Here is a tiny trained network, its code and every weight. The questions are about switching its units off for an input and a target symbol, where a switched-off unit gives its printed mean instead of its output.

import numpy as np


def w(rows, s, z=0):
    codes = np.array(rows[::2]) - 128.0
    scale = np.full(codes.shape[1], s)
    scale[-1] = z or s
    return codes * scale


def norm(h):
    return h / np.sqrt((h * h).mean(-1, keepdims=True) + 1e-5)


def f(y):
    return np.maximum(y, 0)


def softmax(a):
    e = np.exp(a - a.max(-1, keepdims=True))
    return e / e.sum(-1, keepdims=True)


def log_softmax(a):
    a = a - a.max(-1, keepdims=True)
    return a - np.log(np.exp(a).sum(-1, keepdims=True))


def net(x, mask):
    ids = ['αβγδεζηθλμστφψω'.index(c) for c in x.split()]
    T = len(ids)
    res = E[ids] + P[:T]
    u = 0
    for l in range(3):
        q, k, v = (norm(res) @ M[l].T for M in (Q, K, V))
        z = softmax(np.where(np.tri(T) > 0, q @ k.T / 2**0.5, -1e9)) @ v
        res = res + np.where(mask[u], z, O[l][:, -1]) @ O[l][:, :-1]
        u += 1
        y = f(norm(res) @ A[l][:, :-1].T + A[l][:, -1])
        res = res + np.where(mask[u : u + 4], y, B[l][:, -1]) @ B[l][:, :-1]
        u += 4
    return log_softmax(norm(res)[-1] @ U[:, :-1].T + U[:, -1])


Q, K, V, O, A, B = {}, {}, {}, {}, {}, {}
E = w([
[166,128,138,100,138,180,142,121,130,92,104],'α',
[79,8,86,138,61,216,145,176,112,97,83],'β',
[136,157,113,119,179,188,90,195,58,74,92],'γ',
[109,96,148,107,132,139,133,182,204,92,183],'δ',
[178,146,137,124,96,181,87,109,136,88,75],'ε',
[140,112,101,153,151,153,172,184,143,97,119],'ζ',
[130,146,76,58,55,86,75,136,210,124,179],'η',
[94,59,100,201,62,157,104,149,109,98,107],'θ',
[60,108,47,153,130,140,110,206,182,120,173],'λ',
[127,35,132,103,111,138,90,118,135,218,137],'μ',
[124,124,96,105,122,89,164,184,62,46,81],'σ',
[154,142,89,111,104,71,95,124,147,103,69],'τ',
[182,38,107,135,32,120,178,145,147,109,145],'φ',
[131,80,104,142,125,113,172,136,171,143,116],'ψ',
[142,102,115,67,109,105,77,181,132,78,123],'ω',
],0.015)
P = w([
[134,171,156,134,124,127,151,127,110,161,141],'0',
[59,47,88,55,14,211,138,209,190,39,44],'1',
[98,22,91,158,88,161,57,200,24,139,164],'2',
[174,176,125,153,159,77,111,130,154,147,127],'3',
[63,84,60,101,52,199,137,139,181,92,59],'4',
[108,7,116,149,98,147,62,192,39,120,174],'5',
[172,167,119,144,168,86,119,116,153,145,135],'6',
[80,81,63,93,68,172,134,104,167,125,58],'7',
[114,10,130,144,100,142,68,182,63,90,177],'8',
[165,160,112,140,174,79,124,107,157,133,137],'9',
[53,91,40,83,78,153,125,117,156,153,58],'10',
[110,3,131,137,101,136,60,185,59,100,188],'11',
[167,148,104,132,191,80,131,92,156,128,142],'12',
[33,145,83,83,70,135,125,164,126,140,80],'13',
],0.017)
Q[0] = w([
[199,224,69,241,214,89,84,95,254,150,50],'0.h0',
[136,121,87,166,153,106,88,149,127,118,191],'0.h0',
],0.0074)
K[0] = w([
[196,59,42,147,253,115,90,27,143,73,155],'0.h0',
[84,180,186,155,118,99,141,105,108,138,184],'0.h0',
],0.0062)
V[0] = w([
[67,205,171,228,150,115,102,63,122,164,106],'0.h0',
[113,99,59,76,91,198,148,151,176,144,2],'0.h0',
],0.009)
O[0] = w([
[126,137,150,98,210,146,138,45,107,116,159,58],'0.h0',
[46,131,3,156,73,143,175,127,152,176,77,254],'0.h0',
],0.018,0.0083)
A[0] = w([
[88,125,123,148,120,166,116,116,196,119,127,110],'0.n0',
[161,92,165,110,153,120,70,155,135,119,86,96],'0.n1',
[142,93,119,246,97,183,102,59,86,101,163,254],'0.n2',
[84,44,74,140,98,110,76,13,60,31,184,93],'0.n3',
],0.012,0.0056)
B[0] = w([
[120,120,136,177,166,148,91,152,100,169,91,186],'0.n0',
[101,78,89,100,165,150,102,118,127,157,25,154],'0.n1',
[161,124,135,27,156,27,130,137,86,198,188,250],'0.n2',
[149,190,150,86,252,98,173,133,67,194,213,223],'0.n3',
],0.013,0.011)
Q[1] = w([
[169,133,87,3,96,140,162,140,114,119,128],'1.h0',
[167,137,145,188,130,91,152,65,175,138,27],'1.h0',
],0.013)
K[1] = w([
[61,118,91,153,55,175,182,85,68,116,76],'1.h0',
[202,8,52,70,145,35,133,93,144,96,87],'1.h0',
],0.012)
V[1] = w([
[105,56,66,199,135,42,115,182,168,134,170],'1.h0',
[205,86,123,22,5,220,254,62,142,82,90],'1.h0',
],0.0056)
O[1] = w([
[124,149,118,147,226,34,110,107,67,127,171,254],'1.h0',
[2,116,252,27,100,90,246,118,149,24,140,117],'1.h0',
],0.0093,0.0058)
A[1] = w([
[169,199,73,140,110,102,157,102,42,62,60,2],'1.n0',
[109,91,66,111,57,241,164,103,246,65,47,111],'1.n1',
[145,165,98,115,156,163,128,104,160,77,49,42],'1.n2',
[184,165,175,160,123,100,109,98,158,132,86,71],'1.n3',
],0.014,0.006)
B[1] = w([
[187,93,151,147,131,224,110,90,195,125,252,137],'1.n0',
[24,186,144,62,129,143,151,199,185,130,109,249],'1.n1',
[111,107,75,110,61,110,173,171,122,102,81,140],'1.n2',
[81,148,163,71,155,69,191,102,148,138,99,138],'1.n3',
],0.018,0.013)
Q[2] = w([
[135,250,106,186,213,198,79,161,178,121,53],'2.h0',
[236,204,132,142,194,55,156,138,204,65,97],'2.h0',
],0.012)
K[2] = w([
[30,91,5,191,219,153,92,135,154,126,123],'2.h0',
[162,79,71,100,193,13,109,110,152,38,142],'2.h0',
],0.011)
V[2] = w([
[66,39,160,119,107,98,100,78,159,228,137],'2.h0',
[160,122,188,193,179,118,247,150,178,99,130],'2.h0',
],0.011)
O[2] = w([
[56,156,246,253,89,107,51,79,165,226,167,253],'2.h0',
[217,227,146,193,165,138,232,193,177,209,93,46],'2.h0',
],0.012,0.0043)
A[2] = w([
[182,174,189,68,151,213,98,24,81,78,78,155],'2.n0',
[97,101,73,130,162,172,132,166,45,156,161,82],'2.n1',
[100,112,135,253,177,143,101,104,38,186,134,111],'2.n2',
[164,112,103,83,125,127,128,143,39,196,149,2],'2.n3',
],0.013,0.0091)
B[2] = w([
[17,64,163,187,113,70,182,68,134,68,109,137],'2.n0',
[170,153,82,135,155,136,134,43,179,87,96,255],'2.n1',
[146,189,245,122,37,146,140,88,129,149,84,254],'2.n2',
[128,119,140,181,141,179,121,138,241,6,125,235],'2.n3',
],0.015,0.0066)
U = w([
[99,162,170,17,87,206,141,179,197,108,142,185],'α',
[49,142,7,151,145,133,132,87,72,230,123,122],'β',
[120,50,105,100,154,176,140,78,94,68,116,217],'γ',
[127,70,235,155,222,159,71,222,173,117,87,116],'δ',
[45,124,152,181,162,95,161,24,174,77,142,41],'ε',
[201,97,97,113,151,194,171,186,50,177,82,222],'ζ',
[135,178,175,79,72,43,73,137,228,59,173,2],'η',
[127,158,135,40,193,150,118,126,70,175,175,181],'θ',
[162,187,82,168,138,165,52,109,122,113,137,185],'λ',
[104,93,224,118,84,168,93,124,21,170,100,174],'μ',
[132,98,158,200,171,168,123,192,224,62,202,150],'σ',
[139,154,97,124,103,125,213,39,232,133,143,26],'τ',
[175,133,116,171,35,49,144,181,125,127,159,100],'φ',
[113,239,176,197,153,151,213,121,88,187,73,45],'ψ',
[153,60,143,103,116,80,58,193,71,98,108,155],'ω',
],0.011,0.0069)

Each question gives the input, a string of symbols that net reads in full, and the target symbol t.
The units are the heads (2 rows each of Q, K, V and O) and the neurons (one row each of A and B). Each row of codes is followed by its name. A weight is (code - 128) times the scale printed after its matrix; where a second scale follows, it is the last column's (O, A, B and U).
mask holds one flag per unit, layer by layer, with each layer's heads first. A switched-off unit (its flag False) gives its mean, the last column of its rows in O or B, instead of its output. The means were averaged over made-up inputs and are rounded, as every weight is.
A unit's drop is (log p(t) with every unit on - log p(t) with that unit switched off) / (log p(t) with every unit on - log p(t) with every unit switched off).
The circuit of an input: a set's keep is (log p(t) with only the set's units on - log p(t) with every unit switched off) / (log p(t) with every unit on - log p(t) with every unit switched off). Starting from the 12 units with the biggest drops (on a tie, the unit counted first), units are removed one at a time, each time the one whose removal leaves the highest keep (on an exact tie, the one counted first), for as long as the keep stays at least 0.8.
units of the circuit, in order: the units of the circuit, biggest drop first
unit that matters most: the unit with the biggest drop
top k neurons: the k neurons with the biggest drops, biggest first
top k neurons in layer l: the k neurons of layer l with the biggest drops, biggest first
input θ β η ζ θ ε ψ σ θ ζ φ λ ε, target ε: unit that matters most => 1.n1
input θ θ δ ζ θ λ σ θ ω θ θ η, target θ: units of the circuit, in order => 0.h0, 0.n3
input ω η γ μ φ ζ μ θ ψ θ ω θ, target ω: units of the circuit, in order => 0.h0, 1.n1
input ε λ ζ, target ε: top 2 neurons => 1.n1, 2.n3
input σ γ θ, target σ: units of the circuit, in order => 2.n3, 1.n1
input ψ μ φ θ ψ ψ, target ψ: top 4 neurons => 0.n0, 0.n3, 1.n1, 0.n2
input φ ψ ψ μ θ ζ, target φ: units of the circuit, in order => 0.h0, 1.n1
input μ λ μ λ ω λ λ ω γ, target μ: units of the circuit, in order => 1.n1, 2.n2
input λ θ θ α α α β ζ η ψ θ β δ, target δ: units of the circuit, in order => 0.h0, 0.n1, 0.n2
input θ μ σ, target θ: top 2 neurons in layer 0 => 0.n3, 0.n2
input ε θ ω, target ε: units of the circuit, in order => 1.n1, 2.n3, 0.h0, 1.h0
input ζ λ ζ α ζ θ, target ζ: top 2 neurons => 0.n2, 0.n0
input α ψ ζ ψ μ ζ σ μ θ ζ, target ζ: units of the circuit, in order => 0.h0, 0.n2, 2.h0, 1.n1
input θ θ μ θ ψ ψ δ ζ μ, target θ: units of the circuit, in order => 0.h0
input μ θ ψ θ ψ β τ ψ ζ τ θ ψ, target μ: units of the circuit, in order => 1.n1, 2.n2
input γ α ψ λ α τ θ μ α, target γ: units of the circuit, in order => 2.h0, 0.h0, 1.h0, 1.n1
input γ θ θ ε θ θ θ σ μ σ, target σ: units of the circuit, in order => 1.n0, 0.n2
input ψ ζ μ τ μ θ μ θ σ ω α λ, target ψ: top 2 neurons => 0.n0, 0.n3
input θ η ψ λ, target λ: units of the circuit, in order => 0.n2, 0.h0, 1.h0
input λ θ θ, target λ: unit that matters most => 1.h0
input ω λ δ μ θ θ θ α ζ, target ω: top 3 neurons => 0.n3, 1.n1, 0.n1
input θ α θ φ μ μ θ δ θ ζ δ θ λ, target λ: top 2 neurons => 0.n2, 1.n1
input λ θ λ μ ψ μ, target λ: top 2 neurons => 0.n2, 2.n3
input α ζ λ β ω μ, target α: top 2 neurons in layer 0 => 0.n2, 0.n3
input δ θ α λ τ μ, target δ: units of the circuit, in order => 0.h0, 2.n3
input θ μ μ θ α α ε μ θ ζ μ σ φ, target φ: top 2 neurons => 1.n1, 0.n3
input σ θ θ σ τ μ μ θ ζ μ ψ τ, target σ: top 3 neurons => 2.n3, 1.n1, 1.n0
